Below are the code and all the weights of a small trained network. Each question names an input and a target symbol and asks about switching units off, where a switched-off unit gives its printed mean instead of its output.

import numpy as np


def w(rows, s, z=0):
    codes = np.array(rows[::2]) - 128.0
    scale = np.full(codes.shape[1], s)
    scale[-1] = z or s
    return codes * scale


def norm(h):
    return h / np.sqrt((h * h).mean(-1, keepdims=True) + 1e-5)


def f(y):
    return np.maximum(y, 0)


def softmax(a):
    e = np.exp(a - a.max(-1, keepdims=True))
    return e / e.sum(-1, keepdims=True)


def log_softmax(a):
    a = a - a.max(-1, keepdims=True)
    return a - np.log(np.exp(a).sum(-1, keepdims=True))


def net(x, mask):
    ids = ['ΔΦαβλμσ'.index(c) for c in x.split()]
    T = len(ids)
    res = E[ids] + P[:T]
    r = norm(res)
    for j in range(3):
        rows = slice(2 * j, 2 * j + 2)
        q, k, v = (r @ M[0][rows].T for M in (Q, K, V))
        z = softmax(np.where(np.tri(T) > 0, q @ k.T / 2**0.5, -1e9)) @ v
        o = O[0][rows]
        res = res + np.where(mask[j], z, o[:, -1]) @ o[:, :-1]
    y = f(norm(res) @ A[0][:, :-1].T + A[0][:, -1])
    res = res + np.where(mask[3:7], y, B[0][:, -1]) @ B[0][:, :-1]
    return log_softmax(norm(res)[-1] @ U[:, :-1].T + U[:, -1])


Q, K, V, O, A, B = {}, {}, {}, {}, {}, {}
E = w([
[30,128,99,128,181],'Δ',
[96,94,64,159,124],'Φ',
[108,76,142,251,176],'α',
[101,41,56,153,155],'β',
[218,68,153,112,147],'λ',
[107,138,81,184,105],'μ',
[134,127,105,190,45],'σ',
],0.02)
P = w([
[61,91,99,60,103],'0',
[52,43,163,136,172],'1',
[93,104,85,103,135],'2',
[80,90,153,153,177],'3',
[124,112,58,119,138],'4',
[98,121,146,162,179],'5',
[157,122,39,132,133],'6',
[119,144,137,167,178],'7',
[196,134,19,145,136],'8',
[138,170,141,186,180],'9',
[255,150,5,159,138],'10',
[157,160,144,152,194],'11',
],0.0099)
Q[0] = w([
[116,200,105,35,112],'head 1',
[192,101,100,132,76],'head 1',
[120,92,244,48,142],'head 2',
[17,162,49,46,155],'head 2',
[111,186,137,53,150],'head 3',
[134,161,56,5,90],'head 3',
],0.026)
K[0] = w([
[115,96,172,95,53],'head 1',
[206,124,140,178,87],'head 1',
[97,111,215,54,74],'head 2',
[15,92,55,100,186],'head 2',
[83,119,153,70,109],'head 3',
[4,131,78,78,201],'head 3',
],0.03)
V[0] = w([
[104,202,189,42,108],'head 1',
[187,161,100,129,249],'head 1',
[130,75,69,73,45],'head 2',
[113,182,141,19,159],'head 2',
[224,56,81,170,182],'head 3',
[220,145,165,186,63],'head 3',
],0.017)
O[0] = w([
[69,119,58,69,180,6],'head 1',
[89,171,60,242,165,158],'head 1',
[232,166,67,145,126,145],'head 2',
[108,129,139,75,40,46],'head 2',
[143,92,119,67,51,248],'head 3',
[162,119,139,4,188,138],'head 3',
],0.013,0.019)
A[0] = w([
[84,211,89,34,3,61],'neuron 1',
[75,217,99,179,98,71],'neuron 2',
[147,110,108,215,114,251],'neuron 3',
[125,153,70,121,46,228],'neuron 4',
],0.019,0.0027)
B[0] = w([
[7,132,43,111,236,144],'neuron 1',
[202,175,147,25,95,151],'neuron 2',
[75,129,113,64,152,252],'neuron 3',
[95,126,155,158,194,169],'neuron 4',
],0.018)
U = w([
[91,209,106,121,67,253],'Δ',
[146,186,66,188,52,41],'Φ',
[90,150,154,183,141,133],'α',
[100,109,41,190,59,75],'β',
[39,121,60,1,189,158],'λ',
[175,244,180,91,231,34],'μ',
[191,99,114,23,23,216],'σ',
],0.0099,0.0032)

Each question gives the input, a string of symbols that net reads in full, and the target symbol t.
The units are the heads (2 rows each of Q, K, V and O) and the neurons (one row each of A and B). Each row of codes is followed by its name. A weight is (code - 128) times the scale printed after its matrix; where a second scale follows, it is the last column's (O, A, B and U).
mask holds one flag per unit, heads first, then neurons. A switched-off unit (its flag False) gives its mean, the last column of its rows in O or B, instead of its output. The means were averaged over made-up inputs and are rounded, as every weight is.
A unit's drop is (log p(t) with every unit on - log p(t) with that unit switched off) / (log p(t) with every unit on - log p(t) with every unit switched off).
The circuit of an input: a set's keep is (log p(t) with only the set's units on - log p(t) with every unit switched off) / (log p(t) with every unit on - log p(t) with every unit switched off). Starting from all 7 units, units are removed one at a time, each time the one whose removal leaves the highest keep (on an exact tie, the one counted first), for as long as the keep stays at least 0.8.
units of the circuit, in order: the units of the circuit, biggest drop first
most important unit: the unit with the biggest drop
top k neurons: the k neurons with the biggest drops, biggest first
drop of u: that unit's drop, to one decimal
input λ σ β σ λ α α Δ Φ, target Φ: most important unit	head 1
input λ Φ σ Δ α α σ Φ, target μ: units of the circuit, in order	[head 3; neuron 3]
input λ σ λ β λ, target β: units of the circuit, in order	[head 1; head 3]
input λ λ λ μ λ σ β Φ, target μ: units of the circuit, in order	[head 3; head 1]
input α μ μ μ, target α: top 2 neurons	[neuron 2; neuron 3]
input μ μ λ λ μ Δ λ μ, target σ: top 2 neurons	[neuron 3; neuron 1]
input λ λ Δ λ λ μ σ λ λ, target λ: top 2 neurons	[neuron 3; neuron 4]
input α α λ σ β, target β: top 2 neurons	[neuron 2; neuron 1]
input σ Δ μ λ Δ λ μ β λ λ, target σ: top 2 neurons	[neuron 3; neuron 4]
input Φ β β λ σ Φ β λ β σ Φ β, target μ: drop of head 1	0.1
input λ Δ α Φ μ α, target λ: drop of neuron 3	0.5
input α λ α λ σ σ Δ μ Φ, target Φ: drop of head 3	0.7
input λ Φ β Δ λ, target Φ: drop of neuron 2	0.1
input μ Φ Δ μ σ λ λ λ μ λ μ, target λ: units of the circuit, in order	[neuron 3]
input λ β λ, target β: units of the circuit, in order	[head 3; head 1]
